Here is a tiny trained network, its code and every weight. The questions are about switching its units off for an input and a class, where a switched-off unit gives its printed mean instead of its output.

import numpy as np


def w(rows, s, z=0):
    codes = np.array(rows[::2]) - 128.0
    scale = np.full(codes.shape[1], s)
    scale[-1] = z or s
    return codes * scale


def norm(h):
    return h / np.sqrt((h * h).mean(-1, keepdims=True) + 1e-5)


def f(y):
    return np.maximum(y, 0)


def log_softmax(a):
    a = a - a.max(-1, keepdims=True)
    return a - np.log(np.exp(a).sum(-1, keepdims=True))


def net(x, mask):
    res = np.array(x, float).reshape(1, 7) / 4 @ E
    u = 0
    for l in range(3):
        y = f(norm(res) @ A[l][:, :-1].T + A[l][:, -1])
        res = res + np.where(mask[u : u + 6], y, B[l][:, -1]) @ B[l][:, :-1]
        u += 6
    return log_softmax(norm(res)[-1] @ U[:, :-1].T + U[:, -1])


A, B = {}, {}
E = w([
[186,100,130,109,150,178,153,96,249],'x0',
[141,116,121,125,241,96,109,137,134],'x1',
[136,95,92,22,111,103,124,147,114],'x2',
[126,129,129,128,128,128,131,126,127],'x3',
[131,127,130,128,129,128,126,128,127],'x4',
[130,127,126,128,127,127,126,128,130],'x5',
[125,127,128,128,128,129,129,129,128],'x6',
],0.015)
A[0] = w([
[114,130,121,124,253,84,114,133,112,63],'0.n1',
[140,121,112,91,237,80,120,139,111,56],'0.n2',
[133,119,129,113,251,113,131,128,146,2],'0.n3',
[136,141,131,163,209,97,136,129,105,74],'0.n4',
[145,119,157,129,138,113,84,128,134,63],'0.n5',
[139,119,124,158,229,105,106,135,132,93],'0.n6',
],0.023,0.0087)
B[0] = w([
[91,129,194,109,27,164,205,143,32,248],'0.n1',
[136,49,204,41,97,100,41,145,127,236],'0.n2',
[143,198,1,172,173,93,3,96,175,222],'0.n3',
[148,139,147,185,183,141,190,149,87,209],'0.n4',
[161,145,131,138,109,153,124,133,117,136],'0.n5',
[103,126,109,168,175,133,244,126,168,233],'0.n6',
],0.018,0.017)
A[1] = w([
[122,146,153,195,107,147,116,130,83,84],'1.n1',
[149,91,82,2,153,159,141,114,195,74],'1.n2',
[108,200,59,220,135,111,87,122,87,113],'1.n3',
[143,113,146,176,157,204,131,106,227,122],'1.n4',
[105,131,61,39,109,63,105,144,85,144],'1.n5',
[131,120,144,129,139,104,9,111,151,6],'1.n6',
],0.021,0.002)
B[1] = w([
[125,165,113,182,162,48,152,183,157,242],'1.n1',
[59,75,118,155,110,151,255,189,187,211],'1.n2',
[65,52,180,104,96,149,119,83,230,244],'1.n3',
[218,210,193,85,106,152,32,61,27,233],'1.n4',
[212,182,52,120,145,155,54,106,84,251],'1.n5',
[131,239,60,195,83,158,215,141,60,181],'1.n6',
],0.013,0.014)
A[2] = w([
[133,122,122,173,231,78,92,90,251,80],'2.n1',
[128,52,169,4,127,94,63,165,110,4],'2.n2',
[202,161,9,133,230,107,63,129,158,118],'2.n3',
[58,69,110,68,119,140,98,67,198,61],'2.n4',
[74,100,183,136,113,46,119,180,169,98],'2.n5',
[106,21,159,58,120,156,176,143,206,21],'2.n6',
],0.021,0.0037)
B[2] = w([
[89,49,138,94,140,114,31,76,188,244],'2.n1',
[170,2,150,85,132,106,67,175,151,180],'2.n2',
[94,198,28,157,131,61,119,171,142,250],'2.n3',
[175,135,179,155,146,147,120,106,113,174],'2.n4',
[127,135,100,143,197,133,106,75,147,240],'2.n5',
[120,108,125,96,94,189,196,137,219,183],'2.n6',
],0.022,0.012)
U = w([
[87,113,141,164,180,106,72,56,207,247],'0',
[134,186,18,119,98,90,105,177,129,225],'1',
[201,195,214,110,91,161,96,77,85,42],'2',
[131,122,123,98,75,198,247,164,190,54],'3',
[85,110,186,190,195,108,250,151,74,37],'4',
[166,28,160,62,113,88,86,203,51,5],'5',
],0.013,0.0016)

Each question gives the input, the list of numbers given to net, and the class t.
The units are the neurons (one row each of A and B). Each row of codes is followed by its name. A weight is (code - 128) times the scale printed after its matrix; where a second scale follows, it is the last column's (A, B and U).
mask holds one flag per neuron, layer by layer. A switched-off neuron (its flag False) gives its mean, the last column of its row in B, instead of its output. The means were averaged over made-up inputs and are rounded, as every weight is.
A unit's drop is (log p(t) with every unit on - log p(t) with that unit switched off) / (log p(t) with every unit on - log p(t) with every unit switched off).
The circuit of an input: a set's keep is (log p(t) with only the set's units on - log p(t) with every unit switched off) / (log p(t) with every unit on - log p(t) with every unit switched off). Starting from the 12 units with the biggest drops (on a tie, the unit counted first), units are removed one at a time, each time the one whose removal leaves the highest keep (on an exact tie, the one counted first), for as long as the keep stays at least 0.8.
circuit, biggest first: the units of the circuit, biggest drop first
k most important neurons: the k neurons with the biggest drops, biggest first
k most important neurons of layer l: the k neurons of layer l with the biggest drops, biggest first
input [6,-1,-7,-1,-5,-4,0], class 2: circuit, biggest first	[1.n4]
input [1,-8,-5,-3,8,1,6], class 2: circuit, biggest first	[1.n4; 0.n1]
input [3,-7,0,-7,-5,2,6], class 2: 4 most important neurons	[0.n2; 1.n4; 0.n1; 1.n3]
input [5,-8,1,4,-1,4,4], class 3: 2 most important neurons of layer 1	[1.n2; 1.n5]
input [-3,-8,-1,-3,-4,6,2], class 0: 2 most important neurons	[0.n2; 0.n1]
input [1,-1,6,6,6,-2,8], class 3: 2 most important neurons	[1.n2; 0.n1]
input [3,7,8,-6,7,8,-5], class 1: 2 most important neurons	[0.n3; 1.n6]
input [7,-3,-1,-6,0,7,-8], class 2: 2 most important neurons of layer 0	[0.n2; 0.n1]
input [6,-7,-3,8,6,-6,7], class 2: 2 most important neurons of layer 0	[0.n2; 0.n1]
input [0,8,-3,8,3,-5,-8], class 4: 3 most important neurons	[0.n1; 0.n4; 0.n6]
input [2,-1,4,6,4,-1,-5], class 3: 2 most important neurons	[1.n2; 0.n3]
input [3,-4,0,-4,-4,-4,0], class 2: 3 most important neurons	[0.n2; 1.n4; 0.n1]
input [5,-2,5,8,8,8,5], class 3: 2 most important neurons	[1.n2; 0.n3]
input [-5,4,-1,-4,-5,7,-4], class 4: circuit, biggest first	[0.n4]
input [4,7,7,-5,7,1,3], class 1: 4 most important neurons	[0.n3; 0.n2; 1.n5; 1.n6]
input [-5,7,-1,4,-3,-8,1], class 4: 2 most important neurons of layer 0	[0.n1; 0.n4]
input [4,-5,3,4,-6,5,-3], class 3: 2 most important neurons	[1.n2; 0.n4]
input [-2,5,8,-7,3,-1,3], class 5: 2 most important neurons	[0.n2; 0.n1]
input [3,-6,3,7,5,6,5], class 3: 2 most important neurons of layer 0	[0.n4; 0.n3]
input [3,6,2,1,7,8,5], class 1: 2 most important neurons	[0.n2; 0.n3]
input [1,-2,1,-7,1,-6,1], class 3: circuit, biggest first	[0.n3]
input [2,-1,-8,-6,7,5,4], class 2: circuit, biggest first	[1.n4; 0.n1]
input [8,2,2,5,2,-1,1], class 1: 2 most important neurons of layer 1	[1.n6; 1.n4]
input [2,0,4,3,-6,8,-5], class 3: 2 most important neurons of layer 0	[0.n3; 0.n1]
